Below is a small trained network, with its code and all its weights. Each question gives an input and a class and asks what happens when units are switched off, that is, made to give their printed mean instead of their output.

import numpy as np


def w(rows, s, z=0):
    codes = np.array(rows[::2]) - 128.0
    scale = np.full(codes.shape[1], s)
    scale[-1] = z or s
    return codes * scale


def f(y):
    return np.maximum(y, 0)


def log_softmax(a):
    a = a - a.max(-1, keepdims=True)
    return a - np.log(np.exp(a).sum(-1, keepdims=True))


def net(x, mask):
    res = np.array(x, float).reshape(1, 6) / 4 @ E
    y = f(res @ A[0][:, :-1].T + A[0][:, -1])
    res = res + np.where(mask, y, B[0][:, -1]) @ B[0][:, :-1]
    return log_softmax(res[-1] @ U[:, :-1].T + U[:, -1])


A, B = {}, {}
E = w([
[170,11,150,166,183,155],'x0',
[114,45,158,151,45,174],'x1',
[187,167,60,96,109,183],'x2',
[138,100,151,147,151,255],'x3',
[68,151,121,179,99,103],'x4',
[129,197,221,99,75,102],'x5',
],0.01)
A[0] = w([
[155,151,118,144,153,248,156],'neuron 1',
[150,165,109,73,78,152,174],'neuron 2',
[143,128,189,148,112,155,207],'neuron 3',
[164,59,151,123,130,98,118],'neuron 4',
[96,86,173,126,159,129,168],'neuron 5',
[138,170,162,51,157,81,156],'neuron 6',
[168,118,129,198,139,187,138],'neuron 7',
[109,74,163,112,156,120,106],'neuron 8',
[112,95,115,137,108,173,155],'neuron 9',
[131,92,139,155,167,108,253],'neuron 10',
[129,138,81,164,99,87,95],'neuron 11',
[129,165,94,106,78,108,163],'neuron 12',
[132,107,71,210,150,145,147],'neuron 13',
[147,64,189,108,103,85,168],'neuron 14',
[80,95,133,167,120,100,113],'neuron 15',
[117,135,116,201,164,116,127],'neuron 16',
[189,118,106,61,168,162,114],'neuron 17',
],0.013,0.0053)
B[0] = w([
[207,141,113,88,222,138,252],'neuron 1',
[174,98,136,59,44,33,206],'neuron 2',
[77,198,19,117,118,156,197],'neuron 3',
[40,99,126,105,103,141,193],'neuron 4',
[56,92,9,198,63,87,191],'neuron 5',
[61,176,117,76,184,47,213],'neuron 6',
[36,118,130,124,203,179,212],'neuron 7',
[102,22,80,164,63,105,178],'neuron 8',
[114,163,228,93,198,188,192],'neuron 9',
[46,128,1,232,150,149,212],'neuron 10',
[132,63,180,105,151,95,170],'neuron 11',
[133,109,183,131,79,18,202],'neuron 12',
[196,160,215,193,210,170,204],'neuron 13',
[81,97,83,163,20,109,210],'neuron 14',
[89,123,142,144,204,89,179],'neuron 15',
[95,172,162,143,67,131,168],'neuron 16',
[149,158,150,140,147,104,214],'neuron 17',
],0.0069,0.012)
U = w([
[86,204,120,209,58,92,250],'0',
[92,106,132,79,106,237,112],'1',
[74,3,86,174,69,147,6],'2',
[163,29,180,123,41,70,130],'3',
[168,143,143,35,143,110,125],'4',
[62,137,143,161,199,138,95],'5',
],0.0083,0.002)

Each question gives the input, the list of numbers given to net, and the class t.
The units are the neurons (one row each of A and B). Each row of codes is followed by its name. A weight is (code - 128) times the scale printed after its matrix; where a second scale follows, it is the last column's (A, B and U).
mask holds one flag per neuron, in row order. A switched-off neuron (its flag False) gives its mean, the last column of its row in B, instead of its output. The means were averaged over made-up inputs and are rounded, as every weight is.
A unit's drop is (log p(t) with every unit on - log p(t) with that unit switched off) / (log p(t) with every unit on - log p(t) with every unit switched off).
The circuit of an input: a set's keep is (log p(t) with only the set's units on - log p(t) with every unit switched off) / (log p(t) with every unit on - log p(t) with every unit switched off). Starting from the 12 units with the biggest drops (on a tie, the unit counted first), units are removed one at a time, each time the one whose removal leaves the highest keep (on an exact tie, the one counted first), for as long as the keep stays at least 0.8.
units of the circuit, in order: the units of the circuit, biggest drop first
unit that matters most: the unit with the biggest drop
top k neurons: the k neurons with the biggest drops, biggest first
drop when u is switched off: that unit's drop, to one decimal
input [5,4,2,3,-2,-2], class 1: units of the circuit, in order : [neuron 9]
input [-5,8,-8,-4,7,1], class 2: top 2 neurons : [neuron 11; neuron 6]
input [-2,0,-2,-4,-2,1], class 3: top 3 neurons : [neuron 3; neuron 10; neuron 7]
input [-1,-8,-7,6,-6,6], class 0: units of the circuit, in order : [neuron 7; neuron 1]
input [6,-4,2,8,7,8], class 1: units of the circuit, in order : [neuron 6; neuron 15; neuron 12]
input [5,1,7,2,-1,-2], class 5: units of the circuit, in order : [neuron 7; neuron 13]
input [-7,-2,3,-6,2,3], class 3: units of the circuit, in order : [neuron 12; neuron 2; neuron 11]
input [-6,2,-3,-4,6,-1], class 3: top 2 neurons : [neuron 11; neuron 10]
input [-7,3,2,6,-2,-7], class 4: top 2 neurons : [neuron 1; neuron 10]
input [1,2,2,-4,-3,6], class 3: top 2 neurons : [neuron 10; neuron 2]
input [1,1,-5,5,3,-7], class 5: top 2 neurons : [neuron 13; neuron 9]
input [8,-6,-8,8,5,3], class 2: top 2 neurons : [neuron 5; neuron 8]
input [-8,7,-3,-7,6,6], class 3: drop when neuron 11 is switched off : 0.2
input [6,-1,0,2,-8,5], class 2: drop when neuron 14 is switched off : 0.2
input [0,1,4,-2,-7,-3], class 4: drop when neuron 14 is switched off : 0.1
input [5,4,6,-1,0,-5], class 5: unit that matters most : neuron 13
